In the rows, zero is written as 128.
Each row of numbers stands for one element and depends on some of the facts below. Use the named rows to name the rest.

Some rows with their names:
[136 114 111 135 141 155 115 137 136 122 103 120 125 111 121 137 121 109
 142 114 140 150 109 136 118 140 147 119 112 113 133 124 147 148 186 162
 146 130  72  94 143 114 111 136 159] -> <1665>
[108 109 103 148  97 110 126 126  83 213 154 144  95 128 159 146 123 125
 121  25 120 129 133 143 124 144 172 149 129 121 114 131 136 115 111 128
 114 119  85 127 131 110 158 125 131] -> <1525>
[111 111 108 147  99 112 126 125  88 208 151 144  97 129 158 144 124 125
 122  36 120 129 132 142 124 141 167 148 129 121 114 131 137 114 113 124
 114 119  90 127 132 112 154 122 134] -> <1596>
[111 124  82 140 117 115 136 138  93 162 152 126 103 120 131 147 130 120
 123  62 129 129 137 140 125 158 166 139 127 124 133 134 135 133 121 184
  98 124  90 120 126 108 163 158 111] -> <518>
[129 126 103 136 131 139 136 137 149 157 129  97  92 110 134 145 169 130
 125 128 137 113 139 125 129 129 101  91 149 147 141 124 133 166 128  77
 121 142  72 135 124 154 122 135 128] -> <758>
[128 159 123 131 122 129 133 118 138  89 130 118 144 135 112 138 110 131
 130 182 126 121 115 128 125 130 151 127 134 139 141 129 137 104 136 139
 121 128 111 118 134 127 130 138 114] -> <1208>
[122 134 121 130 132 125 134 136 119 129 134 121 124 123 124 136 127 124
 128 116 130 130 135 131 128 140 136 131 126 123 131 130 131 132 132 152
 115 127 118 125 126 123 142 151 117] -> <130>
[126 180 123 136 113 126 134 104 146  56 129 114 163 137 105 144  89 134
 134 220 119 114  99 126 127 125 178 126 142 151 150 128 140  78 135 124
 122 129  94 111 133 132 132 128 102] -> <1395>
[124  85 151 115 118 114 116 121 114  69 153 146 156  99 116  95 118 103
 137  71 127 164 106 115 152 128 168 122 117 107 114 124  77 126 113 169
 133 145 110 147 105 153 148  78 130] -> <928>
[142 174 233 134 122 115 135 139 111 176 135 118 113 127 148 100 107 145
 141 126 113 125 126 130 140 120  72 140 109 102  64 118 127 123 148  39
 132 124 126 137 129 133 107 169 127] -> <50>
[150 158 182 127 105 111 132 140 104 129 132 117  91 118 130 102 124 138
 143 162 117 127  97 125 139 132  76 127 103 113  74 121 116 143 139  93
 122 126 145 140 118 122 110 161 120] -> <1094>
[134  95 158 111 109 118 121 113 113  75 166 148 140 115 116 100 133 103
 131 103 128 163 112 118 140 123 164 129 120 102 116 131  74 125 113 199
 129 145 125 146 121 152 141  74 135] -> <478>
[121 114 173 112 145 125 131 124 127  74 164 133 175 112 108 104 118 102
 131  81 135 164 143 120 143 127 172 131 125  96 131 131  84 121 126 207
 124 148 100 136 123 158 149 109 125] -> <974>
[138  99 109 134 155 148 114 129 142 105 105 131 133  97 123 115 119 110
 133 119 139 144 118 138 111 124 145 127 110 116 144 124 141 152 168 167
 169 125  98  89 130 110 101 142 145] -> <549>
[131  91 100 123 169 117 123 124 137  95 135 146 150 104 126  83 118 133
 117 126 134 118 149 134 114 101 125 134 122 134 155 133 122 137 105 164
 168 117 185 104 110 112 100 165 107] -> <48>
[132 106 139 140 122 146 109 122 129 167 109 138 123 123 147 132 116 118
 136  88 128 144 111 135 123 125 145 129 119 115 113 121 143 124 166  93
 155 126  82 110 144 122 111 100 169] -> <24>
[137  96 108 131 162 139 117 128 142  98 114 136 139  96 125 105 118 116
 128 123 138 136 127 138 109 115 139 131 112 120 150 125 137 150 150 168
 173 122 122  92 123 111  99 147 132] -> <1517>

There are 2 kinds of fact about the elements: ω, Ξ.
<238> (ω a) (Ξ <662>)
<1668> (ω a) (Ξ <501>)
<439> (ω b) (Ξ <373>)
<632> (ω a) (Ξ <1294>)
<845> (ω b) (Ξ <32>)
<444> (ω a) (Ξ <367>)
<282> (ω a) (Ξ <473>)
<1517> (ω a) (Ξ <1567>)
<1540> (ω c) (Ξ <1036>)
<508> (ω a) (Ξ <23>)
<755> (ω a)
<540> (ω a) (Ξ <1202>)
<384> (ω b) (Ξ <966>)
<1387> (ω b) (Ξ <1724>)
<1104> (ω a) (Ξ <1514>)
<1343> (ω a)
<959> (ω a)
<661> (ω b) (Ξ <255>)
<1681> (ω a) (Ξ <759>)
<862> (ω c)
<1677> (ω c) (Ξ <1516>)
<354> (ω a) (Ξ <1606>)
<513> (ω a) (Ξ <974>)
<831> (ω a) (Ξ <50>)
<95> (ω c) (Ξ <114>)
<519> (ω c) (Ξ <1537>)
<443> (ω c) (Ξ <1190>)
<197> (ω a) (Ξ <928>)
<23> (ω b) (Ξ <210>)
<1262> (ω a) (Ξ <191>)
<474> (ω a) (Ξ <853>)
<255> (ω a) (Ξ <409>)
<358> (ω a) (Ξ <244>)
<1525> (ω b) (Ξ <1596>)
<130> (ω a) (Ξ <940>)
<940> (ω c) (Ξ <1677>)
<1606> (ω a) (Ξ <680>)
<478> (ω c) (Ξ <780>)
<1486> (ω b)
<582> (ω b) (Ξ <1682>)
<1202> (ω a) (Ξ <801>)
<194> (ω b) (Ξ <1354>)
<434> (ω a)
<191> (ω c) (Ξ <197>)
<73> (ω a) (Ξ <1196>)
<1533> (ω a) (Ξ <1197>)
<220> (ω b) (Ξ <1707>)
<27> (ω a) (Ξ <196>)
<757> (ω a) (Ξ <203>)
<247> (ω a) (Ξ <439>)
<1196> (ω a) (Ξ <235>)
<1514> (ω a) (Ξ <499>)
<222> (ω a)
<1516> (ω a) (Ξ <1329>)
<928> (ω c) (Ξ <938>)
<792> (ω b) (Ξ <585>)
<1024> (ω a) (Ξ <959>)
<210> (ω a) (Ξ <384>)
<662> (ω a) (Ξ <1462>)
<1489> (ω b)
<476> (ω a) (Ξ <1525>)
<1361> (ω a) (Ξ <476>)
<1152> (ω a) (Ξ <582>)
<911> (ω a) (Ξ <792>)
<1277> (ω a) (Ξ <519>)
<1036> (ω a) (Ξ <605>)
<1072> (ω b) (Ξ <997>)
<129> (ω b) (Ξ <1668>)
<1069> (ω a) (Ξ <1382>)
<938> (ω b) (Ξ <513>)
<680> (ω b) (Ξ <27>)
<936> (ω b) (Ξ <1549>)
<549> (ω a) (Ξ <417>)
<473> (ω a) (Ξ <1279>)
<1070> (ω a) (Ξ <194>)
<24> (ω b) (Ξ <1058>)
<853> (ω a) (Ξ <48>)
<50> (ω b) (Ξ <1094>)
<1307> (ω a) (Ξ <661>)
<32> (ω a) (Ξ <950>)
<753> (ω a) (Ξ <354>)
<585> (ω a) (Ξ <1152>)
<490> (ω a) (Ξ <1172>)
<294> (ω b) (Ξ <434>)
<977> (ω a) (Ξ <1688>)
<1537> (ω b) (Ξ <845>)
<1225> (ω a) (Ξ <247>)
<605> (ω a) (Ξ <1709>)
<1190> (ω b)
<758> (ω a) (Ξ <678>)
<1329> (ω a) (Ξ <1645>)
<701> (ω a) (Ξ <103>)
<1462> (ω a) (Ξ <1632>)
<780> (ω a) (Ξ <601>)
<1682> (ω a) (Ξ <831>)
<1208> (ω a)
<678> (ω a) (Ξ <764>)
<880> (ω a) (Ξ <474>)
<1645> (ω a) (Ξ <1486>)
<974> (ω a) (Ξ <478>)
<1172> (ω a) (Ξ <236>)
<48> (ω a) (Ξ <1307>)
<236> (ω b) (Ξ <1024>)
<832> (ω a) (Ξ <24>)
<1354> (ω c) (Ξ <753>)
<501> (ω a) (Ξ <444>)
<1245> (ω b) (Ξ <282>)
<931> (ω c) (Ξ <465>)
<1094> (ω c) (Ξ <749>)
<373> (ω a) (Ξ <1395>)
<132> (ω c) (Ξ <540>)
<203> (ω a) (Ξ <936>)
<1597> (ω b) (Ξ <990>)
<103> (ω a) (Ξ <1069>)
<216> (ω b) (Ξ <1070>)
<417> (ω a) (Ξ <238>)
<518> (ω a) (Ξ <26>)
<196> (ω a) (Ξ <880>)
<545> (ω b) (Ξ <508>)
<292> (ω c) (Ξ <222>)
<420> (ω c) (Ξ <1245>)
<1487> (ω a) (Ξ <1090>)
<1090> (ω a) (Ξ <1533>)
<235> (ω c)
<640> (ω b) (Ξ <55>)
<383> (ω a) (Ξ <1439>)
<990> (ω b) (Ξ <758>)
<1279> (ω a) (Ξ <1343>)
<114> (ω a) (Ξ <443>)
<244> (ω a) (Ξ <1361>)
<367> (ω a) (Ξ <1681>)
<1549> (ω a) (Ξ <383>)
<1294> (ω a) (Ξ <73>)
<465> (ω a) (Ξ <1387>)
<26> (ω b) (Ξ <358>)
<1439> (ω b) (Ξ <1143>)
<1709> (ω b) (Ξ <1597>)
<749> (ω c)
<1688> (ω b) (Ξ <441>)
<1143> (ω a) (Ξ <1277>)
<1058> (ω b)
<764> (ω a) (Ξ <931>)
<441> (ω c)
<997> (ω a) (Ξ <216>)
<966> (ω a) (Ξ <132>)
<950> (ω a) (Ξ <292>)
<759> (ω a) (Ξ <977>)
<1197> (ω c) (Ξ <1225>)
<1395> (ω a) (Ξ <220>)
<801> (ω a) (Ξ <294>)
<1632> (ω a) (Ξ <1665>)
<1724> (ω c) (Ξ <1072>)
<1707> (ω b) (Ξ <640>)
<499> (ω a) (Ξ <1487>)
<1665> (ω a) (Ξ <832>)
<1567> (ω b) (Ξ <549>)
<601> (ω b) (Ξ <129>)
<268> (ω a) (Ξ <701>)
<409> (ω a) (Ξ <1517>)
<1596> (ω b)
<55> (ω b) (Ξ <591>)
<1382> (ω a) (Ξ <1540>)
<591> (ω b) (Ξ <1208>)

Name these rows:
No name comes twice in this set of rows, the named rows included.
[149 155 171 127 104 112 131 137 106 129 131 120  93 120 129 105 126 137
 142 162 118 127  98 125 138 132  81 126 106 116  79 123 118 142 140  96
 122 126 144 138 119 122 111 153 122] -> <749>
[125 113  84 128 131 141 123 141 141 167 134  98 106 138 127 141 150 137
 137 109 141 124 130 120 146 137 109  76 151 150 131 131 133 148 136  86
 102 142  91 125 140 144 117 151 152] -> <465>
[121  75 105 122 143 107 112 118 125 164 150 157 151 141 152  83 110 154
 120  83 125 114 150 126 136  92 116 122 139 145 125 136 116 105  83  82
 150 117 201 121 122 121  98 143 133] -> <680>
[120  87  97 129 117 133 106 130 130 208 139 122 120 157 151 125 129 149
 138  70 131 127 129 119 155 121 114  82 152 150 108 133 129 116 124  37
 113 135 115 128 147 140 106 128 175] -> <1072>
[131  84  56 125  99 129 107 133 123 167 133 117  92 145 133 128 147 141
 143 113 134 128  98 115 153 134 111  68 145 157 112 132 119 142 119  80
 102 138 125 133 136 134 107 122 165] -> <1724>
[120  91  73 115 149 118 117 137 128 141 147 127 147 148 123  99 118 150
 130 109 137 121 145 122 147 120 116  96 143 150 134 142 119 122 102 137
 112 127 183 115 131 120 108 181 132] -> <753>
[124 170 150 143  95 121 124  90 144  93 130 133 166 143 131 137  79 140
 132 188 109 113  94 126 128 108 180 134 144 149 131 124 139  54 125  56
 141 126  91 119 136 137 125  87 119] -> <439>
[132  91 104 125 170 120 123 126 139  95 131 144 148 101 127  86 120 129
 118 129 135 121 145 135 112 102 125 135 120 131 154 131 124 141 111 166
 171 118 171 102 111 112 100 162 110] -> <1307>
[138 174 190 127 139 120 142 147 119 129 134 105 122 119 121 109 115 136
 140 148 125 126 130 129 137 135  86 130 111 108  95 123 127 140 149 109
 116 128 125 130 124 128 119 190 110] -> <911>
[123 121 144 137 113 123 125 122 116 175 133 139 119 134 150 133 122 130
 126  90 120 128 131 133 127 125 134 140 127 123 112 126 133 114 125  92
 131 123 117 132 132 125 132 111 138] -> <1486>
[121 100  69 121 135 134 115 141 133 163 139 106 129 154 126 125 132 145
 140  99 140 129 133 118 154 135 114  76 149 150 126 138 128 133 129 108
  94 137 128 119 144 132 112 169 155] -> <997>
[138 102 111 136 150 154 113 134 140 112 102 126 129 100 121 125 120 107
 138 113 141 149 111 138 112 131 150 122 109 113 139 123 145 152 182 167
 163 127  82  88 137 111 103 140 155] -> <238>

Now the same elements, written a new way:
Some elements and their rows:
[147 151 103 162 158 141 145 105  96 138 163 164 110 180 116  75  90 103
 145 123 136  73 116 159 115 132 180 119 126 184 119 142 168 156] -> <1143>
[118 141 121 135 118 119 116 106 128 109 123 184 131 152  98 112 104 124
 136 128 140 119 129 132 140 150 155 130 135 169 132 142 125 132] -> <518>
[126 172 120 117 112 127 131 103 145 172 107 121 147 172  97 145 129 125
 142  96 126 160  98  67 125  87 151 125  83 127 113 144 127 106] -> <26>
[131 144  94 117 103 119 128  85 113  96 117 177 128 148  78 105 107 144
 154 108 165 131 119 160 144 178 167 113 127 148 126 142 137 105] -> <585>
[117 123 114 145 147 129 104 111 133 102  90 138 149 131 115 117 120 161
 122 167 127 125  60 112 147 148 140 135 136 211 123 118 151 157] -> <1606>
[119 155 136 113 132 118 110  93 127 105 114 180 119 150 122 107  89 109
 152 113 145 118 119 137 138 134 151 135 140 177 154 136 116 140] -> <508>
[126 165 125 121 104 123 133 109 143 175 104 121 146 177  92 147 130 129
 141  94 124 151 101  64 126  89 151 120  79 121 111 142 114 106] -> <236>
[122 143 118 138 120 122 123 107 127 111 128 187 131 156 106 107  97 122
 140 127 144 116 127 137 135 149 154 130 134 172 132 144 132 132] -> <757>
[123 143 120 133 123 134 126 145 131 115 109 211 126 162  86 104  54 109
 140 122 138 158 161 129 143 158 137 192 131 143 148 161 187 145] -> <549>
[119 162 119 131  86 115 130 124 139 176  96 121 148 178  82 153 119 131
 139  88 118 147 104  59 120  87 152 128  85 115 113 138 109 113] -> <1058>
[148 167 101  72 153 170 157 124 165 175 109 107 136 173  69 119 107 125
 112  78 101 185 118  96 151 111  95 131  79 125 120 171 150 109] -> <661>
[140 142  98  92 155 155 145 133 150 109 120 187 121 155  67  90  74 116
 112 105 122 147 155 156 161 171 105 145 129 162 145 171 152 132] -> <255>
[153 174 108 145 132 141 152 112 116 201 139  98 129 199 107 119 117 118
 143  90 121 112  84  86 106  74 172 114  72 133 103 143 152 126] -> <845>
[122 148 123 138 122 121 118 105 130 110 127 186 132 153 104 110 104 119
 141 127 143 119 129 132 143 148 155 133 141 171 132 147 127 126] -> <1104>
[112 102 138 140 114 111 128 118 140 135 129 217 140 164 110 122  90 106
 107 147 109  98 159 104 142 134 117 116 157 178 113 152  76 137] -> <759>
[114 150 121 141 127 117 119 106 125 111 125 182 135 145 102 110 103 125
 129 132 141 124 132 133 136 149 159 133 140 173 134 137 132 129] -> <268>
[ 80 134 145 143 111 101 161 126 170 117 104  87 111 175 160 166 143 124
 138  79 124 127 126 155 143 129 146 142 109 125  72 122 127 120] -> <443>

Which element is each row?
No name comes twice in this set of rows, the named rows included.
[126 175 127 112 120 131 126  95 142 176 106 121 142 173 114 139 121 119
 149  94 131 158  98  67 127  81 148 129  85 128 120 147 126 106] -> <545>
[137 144 103 100 144 149 142 136 143 109 120 189 121 157  75  95  71 111
 117 105 125 149 159 149 158 170 108 155 131 157 144 173 160 136] -> <409>
[125 132 101 108 174 151 125 119 146 107 107 134 142 135  82  89 113 155
 101 133 106 133  95 146 164 163 111 114 143 200 131 137 132 141] -> <880>
[114 110 133 142 111 106 127 122 135 129 127 211 139 164 100 126  92 111
 110 136 110 101 156 108 139 137 127 118 152 177 120 149  74 139] -> <977>
[123 167 125 129  88 122 126 119 151 170 110 118 152 177  80 146 150 126
 142  91 117 152 102  56 127  86 153 125  91 125 110 149  99 100] -> <591>
[128 146 116 142 134 128 126 106 114 118 135 177 121 161 107  98  97 117
 143 126 142 105 121 144 129 147 161 126 131 175 129 146 138 140] -> <203>
[139 170  96 103  83 120 138  95 131 158  98 111 145 172  63 143 136 152
 157  70 144 163  91  95 128 121 165 101  74 100 104 142 123  80] -> <50>
[ 75 167 191  79 145 108 128  84 173 105  85  73  77 179 226 155 103  82
 187  50 136 124 103 161 150  90 137 154 115 144 126 121 112 136] -> <132>
[148 172  90  89  87 131 137  78 122 154 102 107 141 168  66 136 134 162
 166  70 159 173  87 107 134 131 168  95  68  95 101 145 142  70] -> <582>
[ 97 157 128 143 143 112 116 100 123 112 127 170 139 136  98 102 104 129
 124 136 136 130 132 130 133 146 164 129 134 168 135 132 131 131] -> <701>
[137 139 106 110 137 149 138 139 138 116 116 204 122 161  80  95  65 110
 128 113 130 154 165 146 152 167 121 170 130 149 147 169 172 140] -> <1517>
[107 162 128 126 100 100 193  65 200 107 128 132 100 158 202 188 135  87
 100  83 165 125 149 138 140 133 120 142  67 146  78 170 156 106] -> <931>
[ 27 181 170 163 185  93 158  90 157 125 128  74 131 130 178 140 148 127
  97 108 123 162 143 155 137 119 166 147  94 130  80  88 148 116] -> <1540>

